Here is a tiny trained network, its code and every weight. The questions are about switching its units off for an input and a target symbol, where a switched-off unit gives its printed mean instead of its output.

import numpy as np


def w(rows, s, z=0):
    codes = np.array(rows[::2]) - 128.0
    scale = np.full(codes.shape[1], s)
    scale[-1] = z or s
    return codes * scale


def f(y):
    return y / 2 * (1 + np.tanh(0.7978845608 * (y + 0.044715 * y**3)))


def softmax(a):
    e = np.exp(a - a.max(-1, keepdims=True))
    return e / e.sum(-1, keepdims=True)


def log_softmax(a):
    a = a - a.max(-1, keepdims=True)
    return a - np.log(np.exp(a).sum(-1, keepdims=True))


def net(x, mask):
    ids = ['βζθλσφψ'.index(c) for c in x.split()]
    T = len(ids)
    res = E[ids] + P[:T]
    r = res
    for j in range(2):
        rows = slice(2 * j, 2 * j + 2)
        q, k, v = (r @ M[0][rows].T for M in (Q, K, V))
        z = softmax(np.where(np.tri(T) > 0, q @ k.T / 2**0.5, -1e9)) @ v
        o = O[0][rows]
        res = res + np.where(mask[j], z, o[:, -1]) @ o[:, :-1]
    y = f(res @ A[0][:, :-1].T + A[0][:, -1])
    res = res + np.where(mask[2:14], y, B[0][:, -1]) @ B[0][:, :-1]
    return log_softmax(res[-1] @ U[:, :-1].T + U[:, -1])


Q, K, V, O, A, B = {}, {}, {}, {}, {}, {}
E = w([
[47,127,117,132,254,84],'β',
[61,135,164,149,158,71],'ζ',
[155,135,251,154,111,106],'θ',
[161,157,165,71,163,106],'λ',
[85,100,96,179,77,143],'σ',
[155,143,112,180,161,183],'φ',
[99,140,130,125,98,179],'ψ',
],0.025)
P = w([
[169,240,72,207,57,115],'0',
[184,71,82,122,237,120],'1',
[60,186,247,119,181,226],'2',
[244,254,133,155,75,117],'3',
[188,59,86,42,173,101],'4',
[44,117,210,150,97,211],'5',
],0.009)
Q[0] = w([
[35,176,140,120,154,101],'h1',
[112,159,75,159,103,76],'h1',
[124,2,105,44,168,162],'h2',
[57,53,176,54,135,216],'h2',
],0.0079)
K[0] = w([
[110,47,158,128,214,106],'h1',
[74,217,125,138,133,234],'h1',
[54,124,76,86,152,180],'h2',
[145,134,2,103,116,91],'h2',
],0.0082)
V[0] = w([
[73,200,152,172,113,139],'h1',
[115,237,117,132,123,75],'h1',
[99,188,34,63,151,186],'h2',
[213,254,169,156,128,95],'h2',
],0.0072)
O[0] = w([
[215,176,165,200,145,170,253],'h1',
[210,62,176,84,144,116,212],'h1',
[127,82,88,77,128,246,65],'h2',
[172,157,195,106,142,107,203],'h2',
],0.012,0.0033)
A[0] = w([
[107,194,134,163,169,98,106],'n1',
[96,220,169,150,149,163,101],'n2',
[132,172,119,185,2,113,31],'n3',
[46,121,118,38,186,200,47],'n4',
[189,223,190,113,105,207,149],'n5',
[176,111,182,146,94,150,89],'n6',
[144,37,15,157,131,82,96],'n7',
[132,50,124,52,200,90,191],'n8',
[135,204,172,56,33,153,3],'n9',
[202,99,159,53,179,169,140],'n10',
[78,133,71,194,126,143,12],'n11',
[135,149,228,148,63,180,240],'n12',
],0.0095,0.0046)
B[0] = w([
[172,99,182,120,104,150,171],'n1',
[150,73,131,191,159,188,184],'n2',
[145,168,46,33,105,35,191],'n3',
[48,133,147,89,54,179,163],'n4',
[125,63,103,113,2,123,236],'n5',
[93,107,101,104,78,152,179],'n6',
[80,77,91,197,170,161,165],'n7',
[107,216,87,73,168,39,182],'n8',
[166,7,54,200,88,26,155],'n9',
[176,135,158,70,161,207,190],'n10',
[72,189,92,59,55,79,164],'n11',
[89,224,113,164,90,161,249],'n12',
],0.0073,0.014)
U = w([
[157,219,95,110,219,120,162],'β',
[57,204,201,122,139,155,253],'ζ',
[114,168,135,138,165,2,63],'θ',
[170,74,117,93,175,163,90],'λ',
[58,196,84,75,108,96,24],'σ',
[52,142,214,136,155,242,155],'φ',
[97,43,81,151,143,132,191],'ψ',
],0.009,0.0044)

Each question gives the input, a string of symbols that net reads in full, and the target symbol t.
The units are the heads (2 rows each of Q, K, V and O) and the neurons (one row each of A and B). Each row of codes is followed by its name. A weight is (code - 128) times the scale printed after its matrix; where a second scale follows, it is the last column's (O, A, B and U).
mask holds one flag per unit, heads first, then neurons. A switched-off unit (its flag False) gives its mean, the last column of its rows in O or B, instead of its output. The means were averaged over made-up inputs and are rounded, as every weight is.
A unit's drop is (log p(t) with every unit on - log p(t) with that unit switched off) / (log p(t) with every unit on - log p(t) with every unit switched off).
The circuit of an input: a set's keep is (log p(t) with only the set's units on - log p(t) with every unit switched off) / (log p(t) with every unit on - log p(t) with every unit switched off). Starting from the 12 units with the biggest drops (on a tie, the unit counted first), units are removed one at a time, each time the one whose removal leaves the highest keep (on an exact tie, the one counted first), for as long as the keep stays at least 0.8.
units of the circuit, in order: the units of the circuit, biggest drop first
k most important neurons: the k neurons with the biggest drops, biggest first
which heads matter: for each layer, one digit per head in row order, 1 if its drop is at least 0.15 and else 0, layers parted by /
drop of u: that unit's drop, to one decimal
input σ ζ λ β φ, target λ: which heads matter	00
input σ φ θ, target φ: units of the circuit, in order	(n2, n3)
input θ σ σ φ, target θ: units of the circuit, in order	(h2)
input λ θ σ λ λ, target β: which heads matter	00
input λ σ φ λ φ, target λ: 2 most important neurons	(n12, n10)
input σ σ β φ, target φ: which heads matter	01
input λ σ β φ, target φ: units of the circuit, in order	(n3, h2, n8)
input σ σ β, target φ: units of the circuit, in order	(n3, n2)
input λ θ σ θ φ ζ, target φ: units of the circuit, in order	(n3, n8)
input λ σ σ θ ψ, target φ: 2 most important neurons	(n3, n9)
input σ ζ σ ψ, target ψ: units of the circuit, in order	(n9, n5)
input λ λ σ σ λ, target β: units of the circuit, in order	(n8, n10)
input σ β λ, target φ: 4 most important neurons	(n3, n4, n10, n11)
input ζ σ σ φ β, target σ: drop of h2	0.6
input θ σ φ σ, target θ: drop of h2	1.0
input σ σ σ β λ σ, target σ: drop of n3	0.4
input λ σ θ σ, target θ: drop of h2	0.8
